Here is a tiny trained network, its code and every weight. The questions are about switching its units off for an input and a target symbol, where a switched-off unit gives its printed mean instead of its output.

import numpy as np


def w(rows, s, z=0):
    codes = np.array(rows[::2]) - 128.0
    scale = np.full(codes.shape[1], s)
    scale[-1] = z or s
    return codes * scale


def norm(h):
    return h / np.sqrt((h * h).mean(-1, keepdims=True) + 1e-5)


def f(y):
    return y / 2 * (1 + np.tanh(0.7978845608 * (y + 0.044715 * y**3)))


def softmax(a):
    e = np.exp(a - a.max(-1, keepdims=True))
    return e / e.sum(-1, keepdims=True)


def log_softmax(a):
    a = a - a.max(-1, keepdims=True)
    return a - np.log(np.exp(a).sum(-1, keepdims=True))


def net(x, mask):
    ids = ['ΔΘγεμφ'.index(c) for c in x.split()]
    T = len(ids)
    res = E[ids] + P[:T]
    u = 0
    for l in range(2):
        q, k, v = (norm(res) @ M[l].T for M in (Q, K, V))
        z = softmax(np.where(np.tri(T) > 0, q @ k.T / 3**0.5, -1e9)) @ v
        res = res + np.where(mask[u], z, O[l][:, -1]) @ O[l][:, :-1]
        u += 1
        y = f(norm(res) @ A[l][:, :-1].T + A[l][:, -1])
        res = res + np.where(mask[u : u + 4], y, B[l][:, -1]) @ B[l][:, :-1]
        u += 4
    return log_softmax(norm(res)[-1] @ U[:, :-1].T + U[:, -1])


Q, K, V, O, A, B = {}, {}, {}, {}, {}, {}
E = w([
[87,117,142,126,144,194,173,221,184,73,151],'Δ',
[141,159,66,129,100,53,159,169,168,115,101],'Θ',
[114,92,255,97,139,104,127,107,115,101,96],'γ',
[153,157,133,125,123,161,11,51,179,64,217],'ε',
[74,123,182,181,110,133,105,144,124,194,10],'μ',
[133,117,118,123,119,153,88,68,182,197,102],'φ',
],0.0064)
P = w([
[131,200,124,164,142,171,161,106,156,84,101],'0',
[109,41,156,167,194,38,106,214,153,146,168],'1',
[119,48,115,105,39,127,71,127,219,102,57],'2',
[78,177,54,48,78,136,118,138,75,186,160],'3',
[112,11,140,186,161,10,128,178,174,174,175],'4',
[178,153,115,98,249,137,100,122,142,61,1],'5',
],0.0066)
Q[0] = w([
[129,151,61,68,96,193,63,135,171,69,32],'L0H1',
[165,79,184,142,78,192,133,8,78,145,50],'L0H1',
[185,88,141,126,167,111,180,153,235,102,86],'L0H1',
],0.019)
K[0] = w([
[111,37,62,43,131,80,174,218,129,138,97],'L0H1',
[87,2,181,70,82,177,48,78,118,178,126],'L0H1',
[138,127,51,115,145,225,143,146,156,117,12],'L0H1',
],0.018)
V[0] = w([
[214,6,136,190,128,143,170,72,147,73,187],'L0H1',
[118,147,82,183,109,184,134,206,121,201,30],'L0H1',
[122,138,98,115,49,23,30,169,3,8,127],'L0H1',
],0.0048)
O[0] = w([
[144,255,144,123,69,139,128,153,102,185,156,43],'L0H1',
[53,45,110,103,175,119,153,70,126,102,124,254],'L0H1',
[235,153,108,73,173,179,170,186,229,220,162,4],'L0H1',
],0.0036,0.0028)
A[0] = w([
[90,160,77,116,93,193,190,141,39,96,160,69],'L0N1',
[209,127,178,230,175,82,112,207,93,210,239,3],'L0N2',
[138,191,150,47,75,83,214,153,12,88,169,102],'L0N3',
[183,121,169,75,153,175,194,139,58,116,215,85],'L0N4',
],0.011,0.003)
B[0] = w([
[129,146,70,117,209,171,105,186,208,209,175,193],'L0N1',
[208,221,196,246,2,207,191,198,190,228,170,255],'L0N2',
[84,192,182,90,111,73,79,145,32,81,135,174],'L0N3',
[205,93,85,63,84,152,151,197,125,171,181,129],'L0N4',
],0.0079,0.0032)
Q[1] = w([
[80,136,81,58,105,126,114,167,74,180,175],'L1H1',
[83,34,146,128,4,100,74,146,169,200,182],'L1H1',
[123,172,59,45,211,163,114,130,76,188,94],'L1H1',
],0.022)
K[1] = w([
[111,121,81,109,121,85,134,162,60,209,225],'L1H1',
[106,190,91,128,226,145,183,99,31,189,139],'L1H1',
[120,48,100,6,9,90,50,184,100,199,135],'L1H1',
],0.021)
V[1] = w([
[94,124,63,123,114,47,156,147,86,207,9],'L1H1',
[125,121,208,138,130,189,22,68,75,181,140],'L1H1',
[176,170,26,110,85,92,94,10,165,95,180],'L1H1',
],0.014)
O[1] = w([
[150,201,202,177,22,147,144,243,176,233,177,129],'L1H1',
[118,198,60,217,202,153,96,39,185,59,177,4],'L1H1',
[29,129,191,2,136,20,73,124,166,75,77,240],'L1H1',
],0.0059,0.0048)
A[1] = w([
[111,177,151,107,103,143,144,97,180,125,92,3],'L1N1',
[89,121,136,149,151,78,110,157,94,166,200,115],'L1N2',
[142,141,94,143,141,149,127,88,131,98,136,87],'L1N3',
[167,97,130,122,84,129,170,77,1,86,150,72],'L1N4',
],0.024,0.0079)
B[1] = w([
[147,147,96,71,84,177,251,89,79,149,169,190],'L1N1',
[128,126,92,55,165,141,128,130,107,124,106,239],'L1N2',
[119,93,117,92,127,123,146,173,119,154,132,230],'L1N3',
[214,148,106,87,74,178,91,132,41,41,89,254],'L1N4',
],0.016,0.0063)
U = w([
[147,24,49,113,200,197,170,170,129,163,134,44],'Δ',
[199,127,118,126,69,184,90,125,38,46,77,76],'Θ',
[128,213,150,229,116,155,66,107,179,153,154,252],'γ',
[82,160,148,142,187,74,66,66,182,63,106,241],'ε',
[102,168,135,79,85,162,252,58,119,102,165,50],'μ',
[117,99,221,71,73,74,117,185,115,171,121,114],'φ',
],0.0041,0.0035)

Each question gives the input, a string of symbols that net reads in full, and the target symbol t.
The units are the heads (3 rows each of Q, K, V and O) and the neurons (one row each of A and B). Each row of codes is followed by its name. A weight is (code - 128) times the scale printed after its matrix; where a second scale follows, it is the last column's (O, A, B and U).
mask holds one flag per unit, layer by layer, with each layer's heads first. A switched-off unit (its flag False) gives its mean, the last column of its rows in O or B, instead of its output. The means were averaged over made-up inputs and are rounded, as every weight is.
A unit's drop is (log p(t) with every unit on - log p(t) with that unit switched off) / (log p(t) with every unit on - log p(t) with every unit switched off).
The circuit of an input: a set's keep is (log p(t) with only the set's units on - log p(t) with every unit switched off) / (log p(t) with every unit on - log p(t) with every unit switched off). Starting from all 10 units, units are removed one at a time, each time the one whose removal leaves the highest keep (on an exact tie, the one counted first), for as long as the keep stays at least 0.8.
units of the circuit, in order: the units of the circuit, biggest drop first
most important unit: the unit with the biggest drop
k most important neurons: the k neurons with the biggest drops, biggest first
k most important neurons of layer l: the k neurons of layer l with the biggest drops, biggest first
drop of u: that unit's drop, to one decimal
input Θ Δ μ μ Θ ε, target γ: most important unit : L1H1
input ε Δ γ ε Δ, target μ: units of the circuit, in order : [L0N2; L0H1; L1H1; L1N1]
input γ Δ Θ ε Δ, target γ: units of the circuit, in order : [L0N2; L0H1; L1H1]
input μ φ Θ, target γ: units of the circuit, in order : [L1H1; L1N4]
input ε ε Θ Θ γ, target μ: units of the circuit, in order : [L0N2; L0H1; L1N1; L1H1]
input Δ ε γ φ Δ ε, target Δ: units of the circuit, in order : [L1H1; L1N3]
input φ Θ γ γ Θ μ, target Δ: 2 most important neurons of layer 1 : [L1N3; L1N4]
input μ μ μ Δ γ, target Δ: 3 most important neurons : [L1N2; L1N4; L0N2]
input μ Θ ε Θ ε, target Δ: 2 most important neurons of layer 1 : [L1N2; L1N4]
input γ Θ γ, target Δ: units of the circuit, in order : [L1H1; L1N3]
input γ Δ φ φ Δ φ, target μ: units of the circuit, in order : [L1N1; L1H1]
input φ Δ Θ, target μ: units of the circuit, in order : [L1N1; L1H1; L0H1]
input μ Δ φ φ γ γ, target μ: units of the circuit, in order : [L1N1; L1H1]
input μ ε Δ Δ, target Δ: units of the circuit, in order : [L0N1; L1H1]
input γ φ φ, target Δ: most important neuron of layer 1 : [L1N3]
input Θ Δ γ Δ μ Δ, target Δ: 3 most important neurons : [L1N3; L1N4; L0N2]
input μ Θ ε Θ μ, target Δ: 2 most important neurons of layer 1 : [L1N2; L1N4]
input ε ε Θ ε φ, target μ: 2 most important neurons : [L0N2; L1N1]
input μ Δ ε, target γ: drop of L1N3 : 0.0
input ε ε Θ Δ Θ, target μ: most important neuron : [L0N2]
input ε ε φ μ, target γ: drop of L0N1 : 0.0
input φ φ ε Δ μ φ, target ε: drop of L1H1 : 0.2
input Θ Δ μ μ μ Δ, target γ: drop of L0N2 : 0.8
